(in the rows, 128 means zero)
Group and class of each row
[127  92 163 144 137 120  95  95 139 123 119 160 148  93 121 144 112  45
 136  93 150 124 146 128 112 117 140 151 144 153 139 138 124 124 123 142
 130 118 123 115 105 113 143 129 115 114 129 158 149 138 102 139  76  95
 130 142 136 110  82 117 130 121 119 125 147 170 145 127 123 100 109 135
 128 128 108  98 119 149 163  90 139 143 120 111 125 124 133 127 150  90
 114 181 148 127 155 160 125 146 151 138  84 128 121  91 138 102 116  90
 140 133 160 169 139 176 138 135 112 144 108 114 130 150 161 118 129 127
 133 124 116 138 144 142  98 117 119 119 133 120 144 134 146 115 114 127
 140 146 145 133  75 144 140 134  86 166 125 106 135 137 124 144  98 132
 134 139 108 147 129 114 114 159 142 125 116 109 115 108 104 127 117 131
 139  73  66  60 118 140 134 116 120 101 159 137 126 123  46 124 111 103
  91 152 108  99] | zepo suz
[109 101 123 123 112 156 118 161 113 128 152  70  89 131 117  83 110 162
 137 163 138 143 121 118 122 180 127 136 127 183  96 137 141 132 117  99
 130 117 110 143 150 148 116 116 118 156 160 136 121 109 144 155 161 164
 128 119 136 172 211 114 125 150 179 123 131 143 107 128 120 133 141 138
 136 135 187 153 131 119 110 103 109 121 111 156 130 157 136 114 143 127
 152  26  99 113 114 123 147 120 105 128 155 121  84 148 124 141 148 160
 138 133 101  89 105 123 150 126 139 111  92 108 103 127  97 124 135  43
 103 113 135  94 128 126 146 122 134 156 124 111  88 133 134 135 142 129
 119  96 159 127 172 113 133 155 178 128 143 112 161 105 129 133  97 132
 183 123 143 155 133 162 163  95 116 119 120 134  84  90 139 118 107 131
 157  99 162 133  94 177 163 134 130 119 112 116 115  86 144 130 131 159
 111 128 168 124] | didon bames
[123 116 105 103 137 149 105 191 122 120 152  53 132 121 122  73  82 141
 201 141 134 221 139 117 122 153 136 138 114 217 103 137 152 130 103 105
 129 134 118 129 207 143 112 113 105 162 122 153 127 116 146 156 156 170
 146 134 134 143 192 100 114 120 191 126 116 154 134 127 115 131 140 158
 130 122 143 164  97 121 160  68 111 131 131 123 122 149 115 106 156 131
 154  90 123 115 153 118 134 109 121 148 148 121  10 165 126 141 150 150
 145 136 115  76 108 105 140  69 144  95  53 174  92 126 109 124 109 111
 118 109 123 104 126 111  94 147 130 128 152 114  75 125 126 108 130 131
 122  99 142 134  94 114 130 160 186 165 115  87 214 105 129 137 104 136
 186 123 137 153 143 166 174 128 152 125  89 124  70  78 146  97 134 131
 150 165 118  67 108 184 185 132 158 110 104 130 115 107  19 145 156 140
 116 127 169 128] | didon bames
[ 89 128 120 134 119 123  92 169 111 141 145 117 115 140 134 128 205 137
 143 155 115 129 115 120 141 132 110 132 138 118 105 118 148 126 136 137
 113 126 107 116 137 143 154 115 137 179  98 127 155 132 117 168 144 123
 126 116 158  91 155 145 125 159 131 126 131 148  99 119 111 155 130 141
 107 118 116 146 118 136 202 154 126 126 140 118 130 141 117 147 124 102
 129 195 129 127 142 136 105 120 106 137 147 141 140 157 108 166 135 165
 135  99  97 113 132 101 112 122 124 138 118 153 123 118  87 124 125 135
 127 115 137 105 123 117  92 145 120 140 108  86  89 113 115 128 129 138
 130 108 136 119 142 103 120 115  66 118 142 134  89 117 125 139 125 113
 144 132 120 130 162 136 141 111 121 139 136 122 129 173 121 132 194 141
 130 110 181 145 128 106 158 119 117 144  75 115 130 139 236 118 121 146
 121 110 137 127] | tiko zusil
[ 99 131 117 163 134 136 117 127 110 125 132  90 116 125 141 115 180 131
 142 148 104 114 113 145 138 143 120 132 141  94 123 101 141 132 105 116
 108 144 108 143 105 132 136 135 146 122 112 133 167 132 135 172 141 126
 108 111 124  88 126 125 128 147 153 120 130 145 118 141 146 164 112 122
 138 111 119 147 139 155 103 134 148 100 139 116 123 145 108 146 131 101
 114 161  98 148 164 143  88 136 112 131 135 116 156 135  94 162 218 100
 172 101 103 111 127 101 128 119 122 147  98 175 108 140  94 140 125 123
 120 115 124 113 137  47  77 155 131 114 140  87  44 142 142 143 137 124
 135 118 172 132 148 127 103 120  60 137 147 135  92 128 121 113 116 122
 151 133 126 160 143 149 150 126 142 117 123 110 127 129 119 137 136 129
 145 122 184 115 126 122 125 141 131 128 101 121 133 156 252 139 129 125
 132 109 133 144] | tiko Kud
[113 130 124 132 111 126 131 165 118 122 140 139 113 111 107 147 152 171
 135 119 148  93 124 126 126  95 111 100 158 205  94 159 110 126 153 143
 109 154 141 135  84 134 158 110 128 179 119 123 102 156 122  68 116 123
 128 126 146 201 116 125 160 142 120 122 132 122 133 103 118 125 138 100
 105 134 189  99 149 151 128 155  95 158 117 131 114 135  68 113 144 140
 147 100 125 134  61 131 148 109 113 106 153 117 107 111 134 105 127 114
 123 132 150 125 113 153 144 118 126 178 124  86 132 171 142 125 152 137
 130 115 123 118 120  92 153  91 145 133 125 127 155 121 121 121 127 134
 137 131  83 116 118 131 134 119 172 132 128 135  91 136 122 128 154 136
 185 129 102 165 119 127 119 114 132 158 167 118 129 130 145 139 137 133
 103  57 106 161 141 134 131 139 126 113  94 119 149 116 130 107 127 138
 130 128 115 127] | kis pon
[112 118 116 118 142 135 102 114 130 127 137 124 128 120 113 123 118 110
 142  88 116  92 149 130 103 141 103 149 138 196 138 147 119 124 126 171
 106 132 113 142 139 147 127 101 141 124 111 129 160 141  83 119  81 125
 124 131 155 120  98  92 148 131 131 122 134 175 119 142 117  94 140 146
 113 139 146 105 164 152 167  88 114 149 134 102 148 136 105 143 156 105
 212 112 155 115 133 159 145 145 142 113 103 138 116  98 158 125 129  80
 154 117 139 143 117 163 161 125 136 129 145  57 148 110 157 115 129 140
 119 114 124 114 138 154 118 113 111 124 120 112 125 120 110  83 117 154
 135 143 173 118  97 118 134 106  82 146 113 100 139 133 123 118 114 127
 125 146 117 132 131 133 139 127 146 145 124 143 134 130 138 131 127 150
 156  64  93 140 108 141 128 140 132 112 186 130 130 129  78  71 105 119
 113 143  91 107] | zepo suz
[131 127 135 133  81 113 113 131 107 116 174  97 116 141 149 163 163 160
 146 109 158  84  94 104 121 165 140  97 152 199  81 131 135 130 125 154
  98 137 126 163  84  79 162 110 117 162  80 129 104 134 100 104 125  87
 128 111 218 135 151 113 112 156 123  99 159  86 112  95 103 145 147 101
 145 128 230 101 122 149 110 184 138 172 150 137 125 149  94 107 166 165
 148 134 146 118 108 158 148 112 136 104 175  96  93  82 107 146 109 132
 127  84  90 113 118 192  98 108 134 111 111  79 153 123 144  97 121 134
 129 139 126 126 118  75 147 101 147 148 113  93 115 127 128 124 117 147
 127 128 151 146  51  89 107 118 131  92 125 130 103 119 142 125 138 145
 205 134 104 142 145 157 120  79 104 125 109  97 115 129 149 114 120 152
 147   9 126 205 112 134 159 138  94 101  68 133 160 135 182 114 126 122
 138 129 135 110] | kis rari
[126  97 130 150  94 126 115 159 118 104 139 114 127 132 131 132 170 117
 136 114 177 110 131 131 133 126 138 119 141 230  90 136 116 135 118 114
 105 121 174 161  65 127 162 117  98 189 131 133 101 126 138 106 106 114
 118 122 137 124 130 129 127 142 132 122 148 121 127  94 110 142 132 116
 118 111 184 107 128 137 144 159 136 152 108 134 135 136 141 112 147 141
 150 140 125 114 103 142 140 129 113 109 152  94  97 112 141 112  65 141
 141 102 122  96 103 175 125 120 125 106  94  93 102 120 135 103 117 110
 148 134 114 118 141  83 129  92 138 125 123 110 102 132 126 165 109 142
 131 119  93 108  91 122 145 134 154 116 139 131 108 134 148 137 124 147
 191 142 100 165 128 139 122  94  92 185  92 122  97 122 131 111 128 136
 108  74  95 168 130 138 140 138 132 109  63 118 153 106 104 133 154 118
 124 142 135 122] | kis pon
[ 95 120 123 155 128 128 122 155 121 118 120 109 108 132 117 133 179 136
 133 130 133 126 134 151 145 125 125 127 135  65 128 115 107 117 133 112
 133 131  99 127  80 135 151 127 143 163 148 109 102 141 158 171 149 149
 150 121 134 119 117 135 129 149 160 123 107 146 123 140 128 168 122 127
 110 130 148 140 150 150 131 123 150 109 115 127 111 144 114 143 121 100
 114 166 109 120 150 132 116 151 107 122 122 145 151 141 120 148 151 103
 135 117 108  99 122 104 153 129 132 128 103 186 116 147  99 151 109 123
 136 120 112 145 144 123  98 145 142 108 137 116  95 123 124 139 135 113
 143 114 161 156  68 131 122 140  82 111 153 144  86 147 113 118 121 126
 152 117  87 134 126 129 134 135 136 138 146 110 131 148 113 144 121 109
 119 151 159 142 133 100 114 113 145 131  95 133 122 142 216 125 121 150
 127 130 130 139] | tiko Kud
